[[-0.2  0.7  0.9  1.2 -1.1 -1.4  0.2]
 [-2.1 -0.9  0.5  0.6 -1.3  1.5  0.8]
 [ 0.4  0.0 -0.2 -0.1 -0.5 -0.9  0.0]
 [-0.8  0.8  0.7  2.6 -2.4 -1.3  0.1]
 [ 0.1  0.1 -0.3  0.9 -1.0  0.4  1.0]
 [ 1.2 -0.8 -1.6 -2.6  1.6  0.9 -0.4]
 [ 1.5 -0.1 -1.2 -2.7  2.2  0.3 -0.5]
 [-0.1 -0.3 -0.2  0.5 -0.9  0.3  0.4]
 [ 1.6  0.1 -0.6 -0.7  0.5 -0.6 -0.4]
 [-0.4 -0.6 -0.6 -1.3  0.5 -0.4 -1.4]]	0.2

[[-193.63  -88.13 -201.58  -40.46 -190.77  -25.28 -194.37]
 [-204.78   78.39 -208.52  -99.22 -194.41    4.60 -205.29]
 [-201.38 -206.90 -213.25   25.80 -201.33  -65.99   21.64]
 [-209.91  148.05 -209.73 -112.14 -134.34   17.05 -200.39]
 [-203.79   58.65 -188.95  -89.61 -192.06    7.37 -196.13]
 [-207.51  -60.44 -205.00  -54.46 -204.80  -19.42 -198.45]
 [-202.25  119.60 -197.53 -105.50 -156.30   22.35 -207.64]]	-194.37

[[-10.10  11.55  -4.83   9.16  16.99 -17.00]
 [ -3.99   8.16  -1.20   6.70  11.47  -7.63]
 [-10.62  11.95  -5.14   9.45  17.65 -17.79]
 [-14.28  15.73  -7.31  12.19  23.78 -23.39]
 [ -8.88  10.69  -4.11   8.54  15.59 -15.12]
 [ -9.13  10.86  -4.26   8.66  15.86 -15.51]
 [ -9.69  11.24  -4.59   8.93  16.49 -16.35]
 [-11.12  12.36  -5.44   9.75  18.31 -18.55]
 [ -4.24   8.26  -1.35   6.77  11.64  -8.01]]	-17.00

[[ -7.0  -2.9  -2.6   9.3  -2.6   6.2  -3.1   3.7  -2.6   4.8  -2.7]
 [ -8.5   0.4   1.4 -23.2   0.4   3.8   0.5  -1.4   1.0   4.5  -0.7]
 [ -1.7  -4.9  -5.0   9.9  -4.3  -0.6  -4.5  12.6  -4.3  -3.5  -4.9]
 [  4.8  -4.5  -3.5  18.1  -3.2  -5.3  -3.9  -1.3  -4.2  -4.6  -3.0]
 [ 10.5  -4.4  -4.6  13.8  -3.7  -6.6  -3.9   8.8  -4.3  -9.5  -2.9]
 [  5.6  -5.3  -5.6  10.7  -4.8  -1.1  -4.5   6.7  -4.2  -1.5  -5.0]
 [-15.8  -0.5   0.6 -11.5  -0.6  -1.6  -0.7  -4.6  -1.3  14.3  -0.5]
 [ 14.3  -4.8  -2.8  13.5  -1.1  -7.0  -3.9 -22.7  -6.7  -1.9  -1.2]
 [ -9.6  -2.7  -2.1  12.7  -3.1   8.9  -2.9  -7.3  -2.2  10.3  -2.8]
 [ 12.4  -1.3  -0.5 -12.2  -0.3 -17.1  -0.8  -1.0  -1.4 -16.7   0.2]]	-2.7

[[-0.082 -0.097 -0.091 -0.102 -0.091 -0.061 -0.048 -0.077 -0.100 -0.136
  -0.070]
 [-0.088  0.010 -0.054 -0.043 -0.091 -0.064 -0.184  0.084 -0.133 -0.175
  -0.188]
 [-0.137 -0.112 -0.134 -0.112 -0.155 -0.061 -0.071 -0.063 -0.114 -0.175
  -0.075]
 [-0.049 -0.079 -0.154 -0.064 -0.242  0.056  0.019 -0.117 -0.127 -0.184
  -0.215]
 [ 0.050  0.030 -0.085 -0.079 -0.076 -0.044 -0.157  0.057 -0.114 -0.007
  -0.045]
 [ 0.110 -0.081  0.227 -0.104  0.064 -0.064 -0.010 -0.126  0.020  0.002
  -0.083]]	-0.070

[[ 0.26  0.07  0.06  0.10 -0.05 -0.22 -0.12  0.20]
 [ 0.05  0.07  0.06  0.10 -0.03 -0.22 -0.09  0.14]
 [ 0.16  0.07  0.06  0.10 -0.01 -0.22 -0.12  0.20]
 [ 0.15  0.07  0.06  0.10 -0.03 -0.22 -0.12  0.16]
 [ 0.18  0.07  0.06  0.10 -0.03 -0.23 -0.12  0.20]
 [ 0.11  0.07  0.06  0.10 -0.02 -0.22 -0.12  0.15]
 [ 0.09  0.07  0.06  0.10 -0.03 -0.22 -0.10  0.20]
 [ 0.23  0.07  0.06  0.10 -0.03 -0.23 -0.12  0.20]
 [ 0.28  0.06  0.06  0.10 -0.07 -0.22 -0.12  0.21]
 [ 0.16  0.07  0.06  0.10 -0.03 -0.22 -0.12  0.20]]	0.20

[[ -1.46   0.15   2.23  -6.40   1.24   1.22   0.82  -0.57]
 [-16.46   3.17  10.52  -6.40   5.51   0.08  -7.27  -7.44]
 [ -4.34  -0.07   4.03  -6.40   1.88   1.29  -0.02  -1.99]
 [  5.52  18.95  -6.30  -6.40   3.07  -7.64 -16.86   7.98]
 [  6.17  12.82  -5.17  -6.40   1.69  -4.77 -10.27   6.77]
 [-23.37   6.43  13.87  -6.40   7.74  -1.03 -12.93 -10.03]
 [  5.94  15.29  -5.76  -6.40   2.39  -5.98 -12.98   7.30]
 [  3.74   3.01  -1.48  -6.40   0.44  -0.26  -0.70   2.92]
 [-21.21   5.28  12.79  -6.40   7.03  -0.70 -11.08  -9.18]]	-0.57
